Below is a small trained network, with its code and all its weights. Each question gives an input and a class and asks what happens when units are switched off, that is, made to give their printed mean instead of their output.

import numpy as np


def w(rows, s, z=0):
    codes = np.array(rows[::2]) - 128.0
    scale = np.full(codes.shape[1], s)
    scale[-1] = z or s
    return codes * scale


def f(y):
    return y / 2 * (1 + np.tanh(0.7978845608 * (y + 0.044715 * y**3)))


def log_softmax(a):
    a = a - a.max(-1, keepdims=True)
    return a - np.log(np.exp(a).sum(-1, keepdims=True))


def net(x, mask):
    res = np.array(x, float).reshape(1, 2) / 4 @ E
    y = f(res @ A[0][:, :-1].T + A[0][:, -1])
    res = res + np.where(mask, y, B[0][:, -1]) @ B[0][:, :-1]
    return log_softmax(res[-1] @ U[:, :-1].T + U[:, -1])


A, B = {}, {}
E = w([
[125,58,78,1],'x0',
[76,44,190,79],'x1',
],0.013)
A[0] = w([
[148,113,94,107,254],'n0',
[67,67,217,96,114],'n1',
[100,86,184,153,78],'n2',
[98,137,221,203,116],'n3',
[70,119,187,116,150],'n4',
[202,155,48,145,90],'n5',
[157,102,234,101,89],'n6',
[135,174,171,185,179],'n7',
[172,93,84,5,84],'n8',
[91,129,164,106,206],'n9',
[122,109,64,88,241],'n10',
[165,152,234,166,106],'n11',
],0.013,0.009)
B[0] = w([
[107,150,254,174,211],'n0',
[68,195,96,213,227],'n1',
[99,129,32,175,156],'n2',
[109,59,153,196,210],'n3',
[155,226,112,106,182],'n4',
[77,174,25,199,191],'n5',
[79,188,42,94,168],'n6',
[123,111,176,180,222],'n7',
[54,54,108,217,246],'n8',
[164,195,164,165,185],'n9',
[117,121,194,198,230],'n10',
[85,29,121,193,190],'n11',
],0.0081,0.014)
U = w([
[90,50,145,141,90],'0',
[90,206,57,137,170],'1',
[150,170,248,120,254],'2',
[148,154,106,94,52],'3',
[149,146,132,48,57],'4',
[205,103,137,48,58],'5',
],0.015,0.0066)

Each question gives the input, the list of numbers given to net, and the class t.
The units are the neurons (one row each of A and B). Each row of codes is followed by its name. A weight is (code - 128) times the scale printed after its matrix; where a second scale follows, it is the last column's (A, B and U).
mask holds one flag per neuron, in row order. A switched-off neuron (its flag False) gives its mean, the last column of its row in B, instead of its output. The means were averaged over made-up inputs and are rounded, as every weight is.
A unit's drop is (log p(t) with every unit on - log p(t) with that unit switched off) / (log p(t) with every unit on - log p(t) with every unit switched off).
The circuit of an input: a set's keep is (log p(t) with only the set's units on - log p(t) with every unit switched off) / (log p(t) with every unit on - log p(t) with every unit switched off). Starting from all 12 units, units are removed one at a time, each time the one whose removal leaves the highest keep (on an exact tie, the one counted first), for as long as the keep stays at least 0.8.
units of the circuit, in order: the units of the circuit, biggest drop first
unit that matters most: the unit with the biggest drop
k most important neurons: the k neurons with the biggest drops, biggest first
drop of u: that unit's drop, to one decimal
input [-1,3], class 2: unit that matters most => n5
input [0,-3], class 2: units of the circuit, in order => [n1 n8]
input [0,3], class 2: 2 most important neurons => [n5 n8]
input [-2,4], class 1: 2 most important neurons => [n0 n10]
input [5,-5], class 0: 2 most important neurons => [n1 n8]
input [8,-8], class 0: 2 most important neurons => [n8 n10]
input [-1,2], class 2: 2 most important neurons => [n8 n5]
input [-7,3], class 0: 2 most important neurons => [n11 n3]
input [-7,-6], class 0: 3 most important neurons => [n11 n3 n7]
input [6,7], class 1: drop of n0 => 0.0
input [2,0], class 2: drop of n11 => 0.1
input [7,-4], class 0: drop of n8 => 0.5
input [-8,4], class 0: drop of n11 => 0.2
input [-6,-1], class 0: units of the circuit, in order => [n11]
